Below is a small trained network, with its code and all its weights. Each question gives an input and a class and asks what happens when units are switched off, that is, made to give their printed mean instead of their output.

import numpy as np


def w(rows, s, z=0):
    codes = np.array(rows[::2]) - 128.0
    scale = np.full(codes.shape[1], s)
    scale[-1] = z or s
    return codes * scale


def f(y):
    return y / 2 * (1 + np.tanh(0.7978845608 * (y + 0.044715 * y**3)))


def log_softmax(a):
    a = a - a.max(-1, keepdims=True)
    return a - np.log(np.exp(a).sum(-1, keepdims=True))


def net(x, mask):
    res = np.array(x, float).reshape(1, 8) / 4 @ E
    y = f(res @ A[0][:, :-1].T + A[0][:, -1])
    res = res + np.where(mask, y, B[0][:, -1]) @ B[0][:, :-1]
    return log_softmax(res[-1] @ U[:, :-1].T + U[:, -1])


A, B = {}, {}
E = w([
[68,126,7,169,86,177,6,79,22],'x0',
[213,102,154,176,104,2,88,242,108],'x1',
[164,219,146,43,42,242,105,151,79],'x2',
[101,132,118,116,226,177,138,89,86],'x3',
[101,36,184,16,109,57,35,148,125],'x4',
[112,93,74,112,15,174,168,78,152],'x5',
[117,136,40,50,130,187,98,225,157],'x6',
[85,124,90,204,55,110,75,154,205],'x7',
],0.0087)
A[0] = w([
[153,206,114,157,35,192,158,58,134,225],'N1',
[119,134,114,115,180,198,141,91,137,242],'N2',
[146,197,157,123,194,142,62,173,74,170],'N3',
[140,89,117,108,93,148,117,160,72,184],'N4',
[162,104,61,231,151,155,143,91,108,141],'N5',
[112,50,140,153,165,166,78,84,74,182],'N6',
[148,140,140,140,96,137,148,176,208,190],'N7',
[186,82,179,175,160,47,125,211,236,179],'N8',
[182,104,52,135,142,161,75,201,43,253],'N9',
[78,80,87,165,121,105,1,41,49,190],'N10',
[188,89,227,156,112,39,189,129,213,240],'N11',
[113,70,133,107,250,126,182,148,123,181],'N12',
],0.0094,0.0042)
B[0] = w([
[132,126,62,118,86,170,174,89,77,222],'N1',
[76,155,24,43,207,105,153,81,122,188],'N2',
[152,210,145,145,185,196,51,168,48,197],'N3',
[186,204,188,125,22,150,114,148,155,166],'N4',
[150,184,45,197,82,35,204,125,101,180],'N5',
[147,195,78,186,152,50,24,64,212,178],'N6',
[91,67,164,117,91,164,173,151,144,177],'N7',
[54,61,237,216,181,109,164,213,75,234],'N8',
[138,152,119,110,72,86,88,214,113,210],'N9',
[31,148,199,197,78,105,35,89,209,222],'N10',
[245,20,205,222,178,185,173,109,125,248],'N11',
[199,163,152,78,229,2,138,103,202,200],'N12',
],0.008,0.017)
U = w([
[153,64,191,186,152,84,169,188,110,162],'0',
[173,143,141,68,75,72,72,252,113,191],'1',
[76,158,123,180,101,78,56,90,189,31],'2',
[209,112,171,123,94,135,148,43,83,98],'3',
[85,109,90,70,64,223,181,98,174,153],'4',
[110,170,58,158,82,85,207,127,109,3],'5',
[128,167,93,129,160,171,90,132,68,72],'6',
[154,165,120,62,222,51,156,119,158,141],'7',
],0.012,0.002)

Each question gives the input, the list of numbers given to net, and the class t.
The units are the neurons (one row each of A and B). Each row of codes is followed by its name. A weight is (code - 128) times the scale printed after its matrix; where a second scale follows, it is the last column's (A, B and U).
mask holds one flag per neuron, in row order. A switched-off neuron (its flag False) gives its mean, the last column of its row in B, instead of its output. The means were averaged over made-up inputs and are rounded, as every weight is.
A unit's drop is (log p(t) with every unit on - log p(t) with that unit switched off) / (log p(t) with every unit on - log p(t) with every unit switched off).
The circuit of an input: a set's keep is (log p(t) with only the set's units on - log p(t) with every unit switched off) / (log p(t) with every unit on - log p(t) with every unit switched off). Starting from all 12 units, units are removed one at a time, each time the one whose removal leaves the highest keep (on an exact tie, the one counted first), for as long as the keep stays at least 0.8.
circuit, biggest first: the units of the circuit, biggest drop first
unit that matters most: the unit with the biggest drop
k most important neurons: the k neurons with the biggest drops, biggest first
drop of u: that unit's drop, to one decimal
input [7,-5,6,8,-6,6,-7,-3], class 5: unit that matters most : N1
input [1,-6,5,-4,4,-2,3,-8], class 6: 3 most important neurons : N12; N3; N2
input [-1,-8,-2,-1,-3,4,-2,3], class 4: 4 most important neurons : N12; N8; N9; N6
input [6,6,-1,-7,8,7,3,0], class 2: 2 most important neurons : N10; N3
input [-5,-4,3,-7,8,7,-1,-1], class 3: circuit, biggest first : N8; N11
input [8,-6,-4,-6,-6,0,-1,-7], class 5: 4 most important neurons : N5; N1; N2; N12
input [4,-5,6,6,5,-8,0,-8], class 7: 3 most important neurons : N12; N2; N6
input [5,-3,-2,6,-7,3,-8,-7], class 5: 2 most important neurons : N5; N1
input [1,1,6,-2,1,-5,-4,-1], class 1: 2 most important neurons : N11; N2
input [-1,5,1,1,2,-8,5,-4], class 1: 3 most important neurons : N9; N3; N11
input [-7,-7,-2,3,2,8,-2,0], class 7: 4 most important neurons : N12; N2; N10; N4
input [-4,-2,4,-2,-8,5,-8,4], class 5: 4 most important neurons : N5; N1; N3; N4
input [6,0,-7,4,-3,8,-3,-2], class 2: drop of N10 : 3.2
input [-3,-6,-2,5,-7,6,-5,-2], class 5: circuit, biggest first : N5
input [3,-7,3,-1,-3,-5,-4,-5], class 6: drop of N3 : 0.3
input [7,6,5,-6,-6,3,0,7], class 5: drop of N5 : 0.3
input [3,-5,-3,5,-2,-7,2,2], class 7: 3 most important neurons : N12; N2; N4
input [6,-8,-1,3,-1,7,-5,-5], class 2: 2 most important neurons : N10; N6
input [-8,2,-6,8,-1,6,5,-7], class 7: 2 most important neurons : N12; N2
input [4,5,2,7,2,8,2,-3], class 2: circuit, biggest first : N10
